Below is a small trained network, with its code and all its weights. Each question gives an input and a target symbol and asks what happens when units are switched off, that is, made to give their printed mean instead of their output.

import numpy as np


def w(rows, s, z=0):
    codes = np.array(rows[::2]) - 128.0
    scale = np.full(codes.shape[1], s)
    scale[-1] = z or s
    return codes * scale


def norm(h):
    return h / np.sqrt((h * h).mean(-1, keepdims=True) + 1e-5)


def f(y):
    return y / 2 * (1 + np.tanh(0.7978845608 * (y + 0.044715 * y**3)))


def softmax(a):
    e = np.exp(a - a.max(-1, keepdims=True))
    return e / e.sum(-1, keepdims=True)


def log_softmax(a):
    a = a - a.max(-1, keepdims=True)
    return a - np.log(np.exp(a).sum(-1, keepdims=True))


def net(x, mask):
    ids = ['ΓΘΛΞΠΣβδεζημτφψω'.index(c) for c in x.split()]
    T = len(ids)
    res = E[ids] + P[:T]
    r = norm(res)
    for j in range(2):
        rows = slice(4 * j, 4 * j + 4)
        q, k, v = (r @ M[0][rows].T for M in (Q, K, V))
        z = softmax(np.where(np.tri(T) > 0, q @ k.T / 4**0.5, -1e9)) @ v
        o = O[0][rows]
        res = res + np.where(mask[j], z, o[:, -1]) @ o[:, :-1]
    y = f(norm(res) @ A[0][:, :-1].T + A[0][:, -1])
    res = res + np.where(mask[2:14], y, B[0][:, -1]) @ B[0][:, :-1]
    return log_softmax(norm(res)[-1] @ U[:, :-1].T + U[:, -1])


Q, K, V, O, A, B = {}, {}, {}, {}, {}, {}
E = w([
[81,179,193,148,81,152,96],'Γ',
[73,80,137,66,145,178,117],'Θ',
[138,88,169,95,148,68,94],'Λ',
[116,120,193,157,104,113,112],'Ξ',
[91,85,152,126,120,108,90],'Π',
[158,102,102,208,95,114,85],'Σ',
[112,221,198,114,127,174,151],'β',
[112,80,154,106,74,102,114],'δ',
[80,151,158,126,81,145,61],'ε',
[119,160,103,168,93,131,131],'ζ',
[114,77,64,150,45,169,148],'η',
[177,159,111,109,113,136,174],'μ',
[113,147,87,115,105,74,103],'τ',
[212,119,154,142,190,160,45],'φ',
[71,173,183,67,147,80,135],'ψ',
[26,251,62,124,112,207,153],'ω',
],0.014)
P = w([
[95,170,210,112,254,207,17],'0',
[99,178,187,126,222,174,77],'1',
[151,76,132,155,209,119,59],'2',
[204,212,190,112,71,143,21],'3',
[98,181,176,130,200,152,108],'4',
[150,81,120,150,184,103,85],'5',
[188,205,170,107,43,125,62],'6',
[96,188,163,128,186,139,135],'7',
[151,83,98,142,168,90,114],'8',
[179,210,157,111,26,111,95],'9',
[95,189,147,126,169,122,168],'10',
[140,80,78,128,152,78,145],'11',
[172,214,156,112,30,108,102],'12',
],0.0077)
Q[0] = w([
[125,203,70,108,141,168,115],'H1',
[22,68,124,196,248,151,153],'H1',
[202,103,98,157,217,128,156],'H1',
[76,136,105,243,254,159,169],'H1',
[195,54,87,156,99,91,74],'H2',
[18,123,203,177,169,115,86],'H2',
[108,70,111,213,202,191,124],'H2',
[133,149,102,196,15,133,84],'H2',
],0.0088)
K[0] = w([
[104,176,94,170,151,147,120],'H1',
[165,112,219,181,131,202,2],'H1',
[173,109,106,120,175,133,94],'H1',
[168,150,176,221,146,197,30],'H1',
[163,55,74,151,126,87,124],'H2',
[39,109,200,178,149,49,117],'H2',
[182,72,199,187,144,147,45],'H2',
[80,161,76,202,46,128,112],'H2',
],0.0096)
V[0] = w([
[210,102,113,190,60,207,143],'H1',
[189,207,42,150,130,85,100],'H1',
[151,172,185,138,176,134,153],'H1',
[110,145,186,171,114,149,70],'H1',
[89,171,169,100,83,157,120],'H2',
[123,105,200,93,161,200,2],'H2',
[31,224,129,69,71,146,210],'H2',
[69,144,120,142,149,134,104],'H2',
],0.0062)
O[0] = w([
[137,104,121,154,111,237,126,84],'H1',
[154,198,96,67,174,121,48,99],'H1',
[176,200,137,81,156,193,187,133],'H1',
[77,87,172,198,151,92,56,208],'H1',
[128,137,140,79,127,37,202,185],'H2',
[138,147,66,102,33,109,212,254],'H2',
[120,128,122,131,79,186,89,133],'H2',
[107,161,1,187,66,168,72,169],'H2',
],0.0049,0.0058)
A[0] = w([
[192,71,74,106,164,85,103,68],'N1',
[254,48,98,176,163,149,125,186],'N2',
[86,94,178,147,88,105,142,255],'N3',
[133,99,110,98,184,73,86,172],'N4',
[125,43,96,49,110,153,131,101],'N5',
[93,50,145,130,102,133,164,42],'N6',
[95,233,120,145,99,235,147,82],'N7',
[129,10,126,100,180,133,189,82],'N8',
[161,70,130,111,42,93,117,149],'N9',
[240,146,119,58,112,164,120,105],'N10',
[173,110,178,101,106,209,53,165],'N11',
[113,180,41,114,82,146,128,162],'N12',
],0.0091,0.0037)
B[0] = w([
[113,147,254,104,70,98,142,143],'N1',
[107,146,173,24,125,175,136,170],'N2',
[162,92,98,95,169,169,105,254],'N3',
[166,125,83,202,119,190,164,160],'N4',
[140,166,159,153,74,128,81,143],'N5',
[184,131,132,142,128,136,167,155],'N6',
[137,65,119,142,91,99,175,212],'N7',
[88,212,83,125,117,132,93,147],'N8',
[165,203,141,111,111,131,116,227],'N9',
[67,146,32,145,120,79,129,161],'N10',
[156,134,93,200,135,122,208,165],'N11',
[168,134,166,143,185,116,74,205],'N12',
],0.0081,0.0072)
U = w([
[70,58,167,145,63,107,175,100],'Γ',
[78,108,102,70,101,206,122,144],'Θ',
[207,92,131,136,217,113,158,128],'Λ',
[130,62,202,114,158,148,127,191],'Ξ',
[120,67,60,71,183,114,101,213],'Π',
[116,151,155,179,190,184,90,217],'Σ',
[126,165,199,130,143,165,212,121],'β',
[181,79,112,42,94,107,147,180],'δ',
[76,109,153,111,71,77,46,3],'ε',
[141,105,151,211,132,61,117,231],'ζ',
[197,88,84,208,90,210,157,7],'η',
[127,137,9,152,110,89,177,96],'μ',
[133,175,78,113,188,72,43,67],'τ',
[178,219,101,131,176,171,171,146],'φ',
[106,185,193,74,174,38,128,162],'ψ',
[70,206,82,176,97,160,124,159],'ω',
],0.014,0.0025)

Each question gives the input, a string of symbols that net reads in full, and the target symbol t.
The units are the heads (4 rows each of Q, K, V and O) and the neurons (one row each of A and B). Each row of codes is followed by its name. A weight is (code - 128) times the scale printed after its matrix; where a second scale follows, it is the last column's (O, A, B and U).
mask holds one flag per unit, heads first, then neurons. A switched-off unit (its flag False) gives its mean, the last column of its rows in O or B, instead of its output. The means were averaged over made-up inputs and are rounded, as every weight is.
A unit's drop is (log p(t) with every unit on - log p(t) with that unit switched off) / (log p(t) with every unit on - log p(t) with every unit switched off).
The circuit of an input: a set's keep is (log p(t) with only the set's units on - log p(t) with every unit switched off) / (log p(t) with every unit on - log p(t) with every unit switched off). Starting from the 12 units with the biggest drops (on a tie, the unit counted first), units are removed one at a time, each time the one whose removal leaves the highest keep (on an exact tie, the one counted first), for as long as the keep stays at least 0.8.
circuit, biggest first: the units of the circuit, biggest drop first
top k neurons: the k neurons with the biggest drops, biggest first
which heads matter: for each layer, one digit per head in row order, 1 if its drop is at least 0.15 and else 0, layers parted by /
input η η δ δ Σ ε ψ φ, target φ: which heads matter	10
input δ ω η δ δ τ Γ δ μ ζ, target μ: circuit, biggest first	H1; N10; N7
input Π δ μ μ ε Σ ε τ Θ, target ω: which heads matter	00
input Σ η Π ε δ τ δ ε δ δ ψ Λ, target ψ: which heads matter	01
input ε Λ Σ η τ δ δ Σ, target Σ: which heads matter	01
input δ η η η δ ζ φ μ Σ δ Π τ η, target τ: circuit, biggest first	H1; N12; H2
input ε δ η Γ, target η: which heads matter	10
input η Σ φ μ Ξ Σ ω μ ψ Λ ε, target ε: which heads matter	00
input ζ ψ δ δ δ ε ε Θ η ζ ε Γ, target ε: top 3 neurons	N4; N11; N2
input β τ ε φ ζ Σ ζ ε Ξ, target Λ: circuit, biggest first	N3
input η τ Ξ δ ζ, target ζ: circuit, biggest first	N7; N12; N4
input φ Ξ δ δ Σ, target Σ: circuit, biggest first	N7; N2; N9; H1
input μ ε Ξ δ φ ω δ ζ ε ε ε η, target Θ: top 2 neurons	N2; N8
input τ ζ η δ, target η: circuit, biggest first	N11; H1
input δ δ δ η Γ τ Θ η Θ ψ η, target η: top 2 neurons	N6; N2
input ε ζ Γ δ Θ δ δ ζ ζ, target Σ: which heads matter	01
input δ δ η δ ψ ζ Π ζ η Σ ε, target ε: top 2 neurons	N7; N12
input δ β ε δ Σ φ δ Σ ψ, target Π: which heads matter	00
input δ ε Σ η Ξ Λ ω τ η ε, target τ: which heads matter	10
input δ δ Γ β Π φ φ ε φ β μ μ, target φ: which heads matter	11
input ψ ω Γ τ ε μ η, target μ: circuit, biggest first	H1; N10
input ε δ δ φ ω Π ψ δ ζ Ξ τ τ, target ζ: which heads matter	01
input ε β Λ Γ Λ η ε Γ Ξ τ, target τ: which heads matter	00
